Here is a tiny trained network, its code and every weight. The questions are about switching its units off for an input and a class, where a switched-off unit gives its printed mean instead of its output.

import numpy as np


def w(rows, s, z=0):
    codes = np.array(rows[::2]) - 128.0
    scale = np.full(codes.shape[1], s)
    scale[-1] = z or s
    return codes * scale


def f(y):
    return y / 2 * (1 + np.tanh(0.7978845608 * (y + 0.044715 * y**3)))


def log_softmax(a):
    a = a - a.max(-1, keepdims=True)
    return a - np.log(np.exp(a).sum(-1, keepdims=True))


def net(x, mask):
    res = np.array(x, float).reshape(1, 7) / 4 @ E
    y = f(res @ A[0][:, :-1].T + A[0][:, -1])
    res = res + np.where(mask, y, B[0][:, -1]) @ B[0][:, :-1]
    return log_softmax(res[-1] @ U[:, :-1].T + U[:, -1])


A, B = {}, {}
E = w([
[98,34,142,43,152],'x0',
[77,62,104,155,42],'x1',
[56,237,49,44,57],'x2',
[6,185,154,59,234],'x3',
[127,99,2,88,158],'x4',
[234,116,152,17,115],'x5',
[128,205,170,131,92],'x6',
],0.007)
A[0] = w([
[151,122,120,215,100,157],'n0',
[139,109,123,167,114,102],'n1',
[125,68,113,120,129,76],'n2',
[146,114,99,117,157,254],'n3',
[147,114,174,134,166,129],'n4',
[159,134,95,115,104,139],'n5',
[169,124,114,85,135,241],'n6',
[151,108,204,125,152,129],'n7',
[191,121,90,91,122,87],'n8',
[104,129,93,127,200,181],'n9',
[150,108,197,126,154,137],'n10',
[122,117,187,159,156,228],'n11',
[164,110,133,177,92,113],'n12',
[69,106,92,133,187,139],'n13',
[155,111,129,185,102,157],'n14',
[176,132,127,121,91,197],'n15',
[152,113,172,130,161,127],'n16',
[198,101,86,47,127,200],'n17',
[126,113,179,180,143,162],'n18',
[151,122,121,213,97,149],'n19',
[127,247,155,138,148,196],'n20',
[64,148,142,82,97,145],'n21',
[173,156,162,113,89,109],'n22',
[140,126,123,122,136,154],'n23',
],0.015,0.0051)
B[0] = w([
[91,150,127,203,89,232],'n0',
[124,146,125,174,134,164],'n1',
[135,182,144,103,171,169],'n2',
[105,127,163,127,158,197],'n3',
[143,75,153,95,124,181],'n4',
[106,113,178,118,145,169],'n5',
[53,129,154,125,130,210],'n6',
[186,52,139,83,174,205],'n7',
[68,86,154,71,141,184],'n8',
[76,103,145,89,201,205],'n9',
[171,42,148,89,166,201],'n10',
[222,95,172,92,134,218],'n11',
[107,116,122,189,136,206],'n12',
[116,114,78,47,198,211],'n13',
[108,135,139,181,131,211],'n14',
[88,93,157,146,162,201],'n15',
[126,60,147,99,126,179],'n16',
[34,121,182,111,139,255],'n17',
[224,128,180,134,125,207],'n18',
[98,147,125,207,89,230],'n19',
[108,245,74,34,142,252],'n20',
[130,158,42,134,42,225],'n21',
[95,143,94,153,169,186],'n22',
[111,127,142,130,140,139],'n23',
],0.011,0.0096)
U = w([
[51,128,131,167,92,135],'0',
[174,107,149,226,115,128],'1',
[117,188,124,54,227,145],'2',
[173,97,103,130,119,2],'3',
[144,2,211,90,178,142],'4',
[178,77,28,75,107,141],'5',
[169,99,108,129,120,2],'6',
[161,200,114,125,4,156],'7',
],0.0092,0.0085)

Each question gives the input, the list of numbers given to net, and the class t.
The units are the neurons (one row each of A and B). Each row of codes is followed by its name. A weight is (code - 128) times the scale printed after its matrix; where a second scale follows, it is the last column's (A, B and U).
mask holds one flag per neuron, in row order. A switched-off neuron (its flag False) gives its mean, the last column of its row in B, instead of its output. The means were averaged over made-up inputs and are rounded, as every weight is.
A unit's drop is (log p(t) with every unit on - log p(t) with that unit switched off) / (log p(t) with every unit on - log p(t) with every unit switched off).
The circuit of an input: a set's keep is (log p(t) with only the set's units on - log p(t) with every unit switched off) / (log p(t) with every unit on - log p(t) with every unit switched off). Starting from the 12 units with the biggest drops (on a tie, the unit counted first), units are removed one at a time, each time the one whose removal leaves the highest keep (on an exact tie, the one counted first), for as long as the keep stays at least 0.8.
units of the circuit, in order: the units of the circuit, biggest drop first
unit that matters most: the unit with the biggest drop
k most important neurons: the k neurons with the biggest drops, biggest first
drop of u: that unit's drop, to one decimal
input [-5,-7,7,-5,-5,-3,7], class 7: units of the circuit, in order -> (n9 n17)
input [8,4,8,-6,-8,-1,5], class 7: units of the circuit, in order -> (n21)
input [3,1,4,0,-2,8,-3], class 0: units of the circuit, in order -> (n11 n13)
input [-2,-5,-4,-4,-8,-4,6], class 1: 2 most important neurons -> (n19 n0)
input [5,2,6,2,5,8,2], class 0: 2 most important neurons -> (n21 n20)
input [-3,-5,-4,6,-5,8,7], class 4: 3 most important neurons -> (n10 n7 n16)
input [4,2,-3,-1,2,-8,1], class 1: 2 most important neurons -> (n20 n17)
input [0,0,5,-2,6,6,-1], class 4: 2 most important neurons -> (n20 n8)
input [2,-3,-1,-4,4,-8,-4], class 1: 2 most important neurons -> (n20 n17)
input [-5,6,0,-6,-6,2,8], class 1: drop of n18 -> 0.1
input [-6,2,-4,-3,6,2,3], class 0: drop of n8 -> 0.1
input [1,1,8,1,-1,-5,5], class 7: drop of n21 -> 0.3
input [7,1,8,-2,-3,4,-8], class 0: drop of n7 -> 0.1
input [7,0,7,-8,7,-1,-2], class 4: unit that matters most -> n20
